[[  8 -19   7 -12   1  30   7 -29  41   7]
 [-15   4 -14  15 -27  -9 -14  15 -31 -14]
 [ -1 -15  -2   1 -16  17  -2 -23  29  -2]
 [ 12  11  10 -20 -14  -9  11 -29  39  11]]
->
[[-15   4 -14  15 -27  -9 -14  15 -31 -14]
 [ -1 -15  -2   1 -16  17  -2 -23  29  -2]
 [  8 -19   7 -12   1  30   7 -29  41   7]
 [ 12  11  10 -20 -14  -9  11 -29  39  11]]

[[ -6  -4 -26   0  -3   0  -5   2  -5  -3  -6  -6  -6]
 [ -4  -8  36   0  23  17 -20 -24  -8  18  -9 -19  -9]
 [ -9 -13 -13  -1  12 -20  -5  28 -13 -30 -14  -5 -14]]
->
[[ -9 -13 -13  -1  12 -20  -5  28 -13 -30 -14  -5 -14]
 [ -6  -4 -26   0  -3   0  -5   2  -5  -3  -6  -6  -6]
 [ -4  -8  36   0  23  17 -20 -24  -8  18  -9 -19  -9]]

[[  4  -6  23   5  18]
 [ 14  -3   2   7 -26]
 [ -7   1 -34 -10 -30]
 [ -6   9  -9   6   0]
 [  9  -2  32  11  23]
 [ -5  10  -8   8  -1]]
->
[[ -7   1 -34 -10 -30]
 [ -6   9  -9   6   0]
 [ -5  10  -8   8  -1]
 [  4  -6  23   5  18]
 [  9  -2  32  11  23]
 [ 14  -3   2   7 -26]]

[[  3  17   3  -6 -16  17]
 [  4  -6 -29  -7 -15  14]
 [ 19  -6  -8 -18  10 -23]
 [  7   6 -25 -10 -14  12]
 [  6  -6  35  -4   6 -11]
 [-14   8  24   9 -15  21]
 [ -8  -6 -14   3 -22  28]]
->
[[-14   8  24   9 -15  21]
 [ -8  -6 -14   3 -22  28]
 [  3  17   3  -6 -16  17]
 [  4  -6 -29  -7 -15  14]
 [  6  -6  35  -4   6 -11]
 [  7   6 -25 -10 -14  12]
 [ 19  -6  -8 -18  10 -23]]

[[ -2  10  -4   0 -14   0  -2  -3  -7   0   8   0 -11  11]
 [ 16  25  12  26  18 -22  13 -13  21   0 -20   0   0   0]
 [  0  35   0   0   2 -22  10 -16  13   8 -11 -21  -1   0]]
->
[[ -2  10  -4   0 -14   0  -2  -3  -7   0   8   0 -11  11]
 [  0  35   0   0   2 -22  10 -16  13   8 -11 -21  -1   0]
 [ 16  25  12  26  18 -22  13 -13  21   0 -20   0   0   0]]

[[-12  37   5]
 [ -3  -5   6]
 [ 36  26 -26]
 [ -9  21  -3]
 [  9   5 -23]]
->
[[-12  37   5]
 [ -9  21  -3]
 [ -3  -5   6]
 [  9   5 -23]
 [ 36  26 -26]]

[[ 16  16 -18   4  22  24]
 [ 31  28   3  -3 -25 -24]
 [ -3 -25   6   3  20   8]
 [  6   0   4  20  11 -14]
 [ 19  28   0  28  11   7]]
->
[[ -3 -25   6   3  20   8]
 [  6   0   4  20  11 -14]
 [ 16  16 -18   4  22  24]
 [ 19  28   0  28  11   7]
 [ 31  28   3  -3 -25 -24]]

[[  3  15  -3  -4  -7  12  -9   2   3   0   4   2   4   3   5   5]
 [  8   5  -5 -14   2 -35   6  -6  18  -5 -34 -18  11 -25 -27 -25]
 [-20 -19   1   5  -2  38 -13  -2 -28  -4  25  19 -27  22  21  28]
 [ 36  35   6  14   6 -14  14  14  21  19  -4  -5  38   2   0  -4]
 [ 14  17 -11   1 -12   1   5 -10   7  -8   5  -9  23  10   9  -1]]
->
[[-20 -19   1   5  -2  38 -13  -2 -28  -4  25  19 -27  22  21  28]
 [  3  15  -3  -4  -7  12  -9   2   3   0   4   2   4   3   5   5]
 [  8   5  -5 -14   2 -35   6  -6  18  -5 -34 -18  11 -25 -27 -25]
 [ 14  17 -11   1 -12   1   5 -10   7  -8   5  -9  23  10   9  -1]
 [ 36  35   6  14   6 -14  14  14  21  19  -4  -5  38   2   0  -4]]
---
[[-12 -31]
 [-29 -22]
 [ 30  17]
 [-24 -26]]
->
[[ 30  17]
 [-12 -31]
 [-24 -26]
 [-29 -22]]

[[ 34  -1]
 [-18  21]
 [  2 -18]
 [ -3 -26]]
->
[[ 34  -1]
 [  2 -18]
 [ -3 -26]
 [-18  21]]

[[ 38  18  -4  36  -5 -22]
 [ 10 -10  14  37  15 -40]
 [ 20  -2   9  40  10 -38]
 [ 33  12   0  39  -1 -29]
 [ 30   8   3  40   4 -34]
 [ 25   4   6  40   7 -36]
 [ 15  -7  12  38  13 -39]]
->
[[ 38  18  -4  36  -5 -22]
 [ 33  12   0  39  -1 -29]
 [ 30   8   3  40   4 -34]
 [ 25   4   6  40   7 -36]
 [ 20  -2   9  40  10 -38]
 [ 15  -7  12  38  13 -39]
 [ 10 -10  14  37  15 -40]]

[[ 23   0   5 -27  -7]
 [ 36   0   7  -9  -9]
 [ 10   0   2  -9   8]
 [ -3  -6   0  -9 -11]]
->
[[ 36   0   7  -9  -9]
 [ 23   0   5 -27  -7]
 [ 10   0   2  -9   8]
 [ -3  -6   0  -9 -11]]

[[-17 -10 -11  26 -21  -1  10  15  21 -10  11   1  -3 -18  14 -17]
 [ -3  -3  -5  10  -9   0   0   3   1   0  -1   2  -3  -3  -1  -3]
 [-31  10   0  22   0   9  28  39  18 -34  33   1 -16 -23  14 -20]]
->
[[ -3  -3  -5  10  -9   0   0   3   1   0  -1   2  -3  -3  -1  -3]
 [-17 -10 -11  26 -21  -1  10  15  21 -10  11   1  -3 -18  14 -17]
 [-31  10   0  22   0   9  28  39  18 -34  33   1 -16 -23  14 -20]]

[[ -3 -18  -1 -24   5  12  -2 -23  15  -3   3  -9   4  27  -4  25]
 [ 25 -25  14  29 -10 -17 -30  10   2   6  30 -14   1  19 -14  19]
 [-18  29 -20  30  -3  19   0  25  21 -13 -23   4  22  -4  -7 -11]
 [ 16  21 -14  11 -14   5   0  -4  15  -2  14  12  12 -17  -4  25]]
->
[[ 25 -25  14  29 -10 -17 -30  10   2   6  30 -14   1  19 -14  19]
 [ 16  21 -14  11 -14   5   0  -4  15  -2  14  12  12 -17  -4  25]
 [ -3 -18  -1 -24   5  12  -2 -23  15  -3   3  -9   4  27  -4  25]
 [-18  29 -20  30  -3  19   0  25  21 -13 -23   4  22  -4  -7 -11]]

[[-27   9  -1 -29  13  -8  -6   0]
 [-38  16 -25 -31   6   3 -13   7]
 [-12  -2  -8 -21 -38  19 -40  15]
 [  6  15  -4   3  24 -15  19  27]
 [-34  16 -19 -30  -9   5 -16  11]
 [-29  14 -24 -40  17   6 -11   6]
 [ -3  -9  -4 -32 -12   0  24  -6]
 [ -5  21  15  10  -9  14 -10  -1]
 [ 10  28 -24 -20  10  -8   7  39]
 [-22   5 -28 -31 -17  21 -35  15]]
->
[[ 10  28 -24 -20  10  -8   7  39]
 [  6  15  -4   3  24 -15  19  27]
 [ -3  -9  -4 -32 -12   0  24  -6]
 [ -5  21  15  10  -9  14 -10  -1]
 [-12  -2  -8 -21 -38  19 -40  15]
 [-22   5 -28 -31 -17  21 -35  15]
 [-27   9  -1 -29  13  -8  -6   0]
 [-29  14 -24 -40  17   6 -11   6]
 [-34  16 -19 -30  -9   5 -16  11]
 [-38  16 -25 -31   6   3 -13   7]]

[[ 19   7  -7  -1 -21 -12  25  13 -29 -17 -17  15  -4   6]
 [-28   6 -28   7  -4  19   1   9  -5 -24   7  -2 -10 -26]
 [ 29  15 -11   4 -24 -13  20  13 -26  -8  -5  14  -1   8]
 [ 34  16 -10   6 -25 -12  18  13 -26  -3  -2  13   0   8]
 [  2  -3  -1   2 -12   7  33  11 -24 -21 -31   8  -8  -6]
 [ 17   5  26 -14  10 -13 -23   2  24  14  -3  -7  26 -13]]
->
[[ 34  16 -10   6 -25 -12  18  13 -26  -3  -2  13   0   8]
 [ 29  15 -11   4 -24 -13  20  13 -26  -8  -5  14  -1   8]
 [ 19   7  -7  -1 -21 -12  25  13 -29 -17 -17  15  -4   6]
 [ 17   5  26 -14  10 -13 -23   2  24  14  -3  -7  26 -13]
 [  2  -3  -1   2 -12   7  33  11 -24 -21 -31   8  -8  -6]
 [-28   6 -28   7  -4  19   1   9  -5 -24   7  -2 -10 -26]]
